Below are the code and all the weights of a small trained network. Each question names an input and a class and asks about switching units off, where a switched-off unit gives its printed mean instead of its output.

import numpy as np


def w(rows, s, z=0):
    codes = np.array(rows[::2]) - 128.0
    scale = np.full(codes.shape[1], s)
    scale[-1] = z or s
    return codes * scale


def norm(h):
    return h / np.sqrt((h * h).mean(-1, keepdims=True) + 1e-5)


def f(y):
    return y / 2 * (1 + np.tanh(0.7978845608 * (y + 0.044715 * y**3)))


def log_softmax(a):
    a = a - a.max(-1, keepdims=True)
    return a - np.log(np.exp(a).sum(-1, keepdims=True))


def net(x, mask):
    res = np.array(x, float).reshape(1, 8) / 4 @ E
    u = 0
    for l in range(2):
        y = f(norm(res) @ A[l][:, :-1].T + A[l][:, -1])
        res = res + np.where(mask[u : u + 15], y, B[l][:, -1]) @ B[l][:, :-1]
        u += 15
    return log_softmax(norm(res)[-1] @ U[:, :-1].T + U[:, -1])


A, B = {}, {}
E = w([
[131,89,5,231,107],'x0',
[121,184,137,165,97],'x1',
[132,113,128,120,139],'x2',
[255,220,56,21,115],'x3',
[210,89,177,154,34],'x4',
[39,89,74,56,38],'x5',
[120,132,125,128,130],'x6',
[129,116,127,117,134],'x7',
],0.0053)
A[0] = w([
[124,97,17,182,131,123],'0.n1',
[53,105,80,89,82,5],'0.n2',
[157,148,197,53,166,163],'0.n3',
[59,110,90,71,40,2],'0.n4',
[100,111,221,51,111,45],'0.n5',
[67,144,121,89,33,105],'0.n6',
[175,76,189,156,2,72],'0.n7',
[94,99,164,9,183,11],'0.n8',
[150,237,102,123,59,65],'0.n9',
[134,130,155,91,126,10],'0.n10',
[55,194,99,127,133,88],'0.n11',
[44,108,159,152,136,85],'0.n12',
[126,60,14,149,119,49],'0.n13',
[109,119,231,72,102,18],'0.n14',
[84,75,89,57,49,56],'0.n15',
],0.0094,0.0041)
B[0] = w([
[148,246,141,131,33,241],'0.n1',
[168,150,169,205,162,155],'0.n2',
[107,111,132,196,55,252],'0.n3',
[182,153,182,191,253,171],'0.n4',
[104,228,140,186,84,179],'0.n5',
[182,113,187,163,207,181],'0.n6',
[117,55,3,84,167,220],'0.n7',
[116,242,76,154,143,177],'0.n8',
[101,10,150,97,107,191],'0.n9',
[111,113,97,139,61,108],'0.n10',
[148,103,67,73,201,156],'0.n11',
[82,69,135,79,86,172],'0.n12',
[136,204,108,163,54,205],'0.n13',
[151,207,148,132,63,167],'0.n14',
[180,126,169,164,197,191],'0.n15',
],0.0074,0.0042)
A[1] = w([
[123,123,94,61,146,130],'1.n1',
[144,68,85,125,76,253],'1.n2',
[106,78,107,60,143,154],'1.n3',
[126,167,145,142,93,99],'1.n4',
[171,142,171,183,131,71],'1.n5',
[198,110,168,148,137,173],'1.n6',
[71,109,143,146,155,79],'1.n7',
[119,130,104,138,216,110],'1.n8',
[187,157,128,89,147,90],'1.n9',
[106,165,194,110,95,104],'1.n10',
[107,174,184,47,152,56],'1.n11',
[88,167,131,114,131,106],'1.n12',
[120,193,95,120,175,123],'1.n13',
[169,152,100,5,111,9],'1.n14',
[172,142,144,177,175,104],'1.n15',
],0.014,0.0034)
B[1] = w([
[98,67,133,105,94,151],'1.n1',
[132,157,132,33,108,254],'1.n2',
[135,56,89,63,102,152],'1.n3',
[125,128,58,74,162,198],'1.n4',
[128,122,96,110,195,213],'1.n5',
[66,93,91,128,189,234],'1.n6',
[131,76,152,113,99,156],'1.n7',
[160,87,37,89,153,188],'1.n8',
[63,45,142,254,119,203],'1.n9',
[151,136,55,134,98,184],'1.n10',
[235,160,125,181,84,160],'1.n11',
[149,83,78,111,110,157],'1.n12',
[116,58,125,82,119,230],'1.n13',
[107,49,203,124,58,209],'1.n14',
[120,126,172,118,186,215],'1.n15',
],0.0095,0.0051)
U = w([
[213,68,128,213,254,50],'0',
[157,117,75,87,112,252],'1',
[246,243,90,188,27,66],'2',
[167,52,44,46,111,83],'3',
[72,52,243,153,22,96],'4',
[145,119,73,71,138,133],'5',
],0.0086,0.0043)

Each question gives the input, the list of numbers given to net, and the class t.
The units are the neurons (one row each of A and B). Each row of codes is followed by its name. A weight is (code - 128) times the scale printed after its matrix; where a second scale follows, it is the last column's (A, B and U).
mask holds one flag per neuron, layer by layer. A switched-off neuron (its flag False) gives its mean, the last column of its row in B, instead of its output. The means were averaged over made-up inputs and are rounded, as every weight is.
A unit's drop is (log p(t) with every unit on - log p(t) with that unit switched off) / (log p(t) with every unit on - log p(t) with every unit switched off).
The circuit of an input: a set's keep is (log p(t) with only the set's units on - log p(t) with every unit switched off) / (log p(t) with every unit on - log p(t) with every unit switched off). Starting from the 12 units with the biggest drops (on a tie, the unit counted first), units are removed one at a time, each time the one whose removal leaves the highest keep (on an exact tie, the one counted first), for as long as the keep stays at least 0.8.
circuit, biggest first: the units of the circuit, biggest drop first
most important unit: the unit with the biggest drop
k most important neurons: the k neurons with the biggest drops, biggest first
drop when u is switched off: that unit's drop, to one decimal
input [7,-6,-4,-5,-3,8,-2,6], class 0: circuit, biggest first	0.n4, 0.n2, 0.n15, 0.n6
input [6,3,-8,-5,6,8,8,-8], class 0: 2 most important neurons	0.n4, 0.n6
input [-6,-1,2,-5,8,-3,-2,-8], class 3: circuit, biggest first	0.n7
input [7,-6,5,4,-2,5,-6,-6], class 2: circuit, biggest first	0.n13, 0.n1
input [8,5,-6,-1,-5,-4,1,0], class 2: 2 most important neurons	0.n1, 1.n6
input [-5,8,-7,6,6,8,3,0], class 0: circuit, biggest first	0.n6, 0.n4, 0.n15, 1.n9
input [8,-7,4,8,-4,7,-2,3], class 2: 2 most important neurons	0.n13, 0.n1
input [-7,-1,8,-5,6,3,4,-6], class 2: 2 most important neurons	0.n14, 0.n5
input [-2,5,-7,0,-8,-7,2,0], class 3: 2 most important neurons	1.n8, 1.n13
input [5,1,-1,-4,-8,-6,2,-6], class 3: 3 most important neurons	1.n13, 1.n8, 0.n3
input [-3,0,5,7,3,8,3,1], class 0: 3 most important neurons	0.n4, 0.n15, 0.n6
input [5,-2,-1,7,-5,5,4,-3], class 4: 2 most important neurons	1.n14, 1.n9
input [-5,5,1,-6,4,4,-7,-4], class 1: 4 most important neurons	1.n10, 0.n14, 0.n7, 0.n9
input [-4,2,-6,5,-4,1,-1,5], class 4: circuit, biggest first	1.n14
input [5,-2,-8,2,-5,-1,-1,1], class 2: 2 most important neurons	0.n1, 0.n13
input [-6,1,1,3,3,0,0,-1], class 2: drop when 0.n14 is switched off	0.1
input [3,-6,-5,0,6,6,3,7], class 0: drop when 0.n4 is switched off	0.1
input [-7,-4,1,3,-5,4,-6,7], class 2: drop when 0.n7 is switched off	0.1
input [1,-3,2,-1,-8,-5,-1,-7], class 3: drop when 0.n12 is switched off	0.0
input [-7,6,3,4,-4,7,5,-4], class 0: most important unit	0.n6
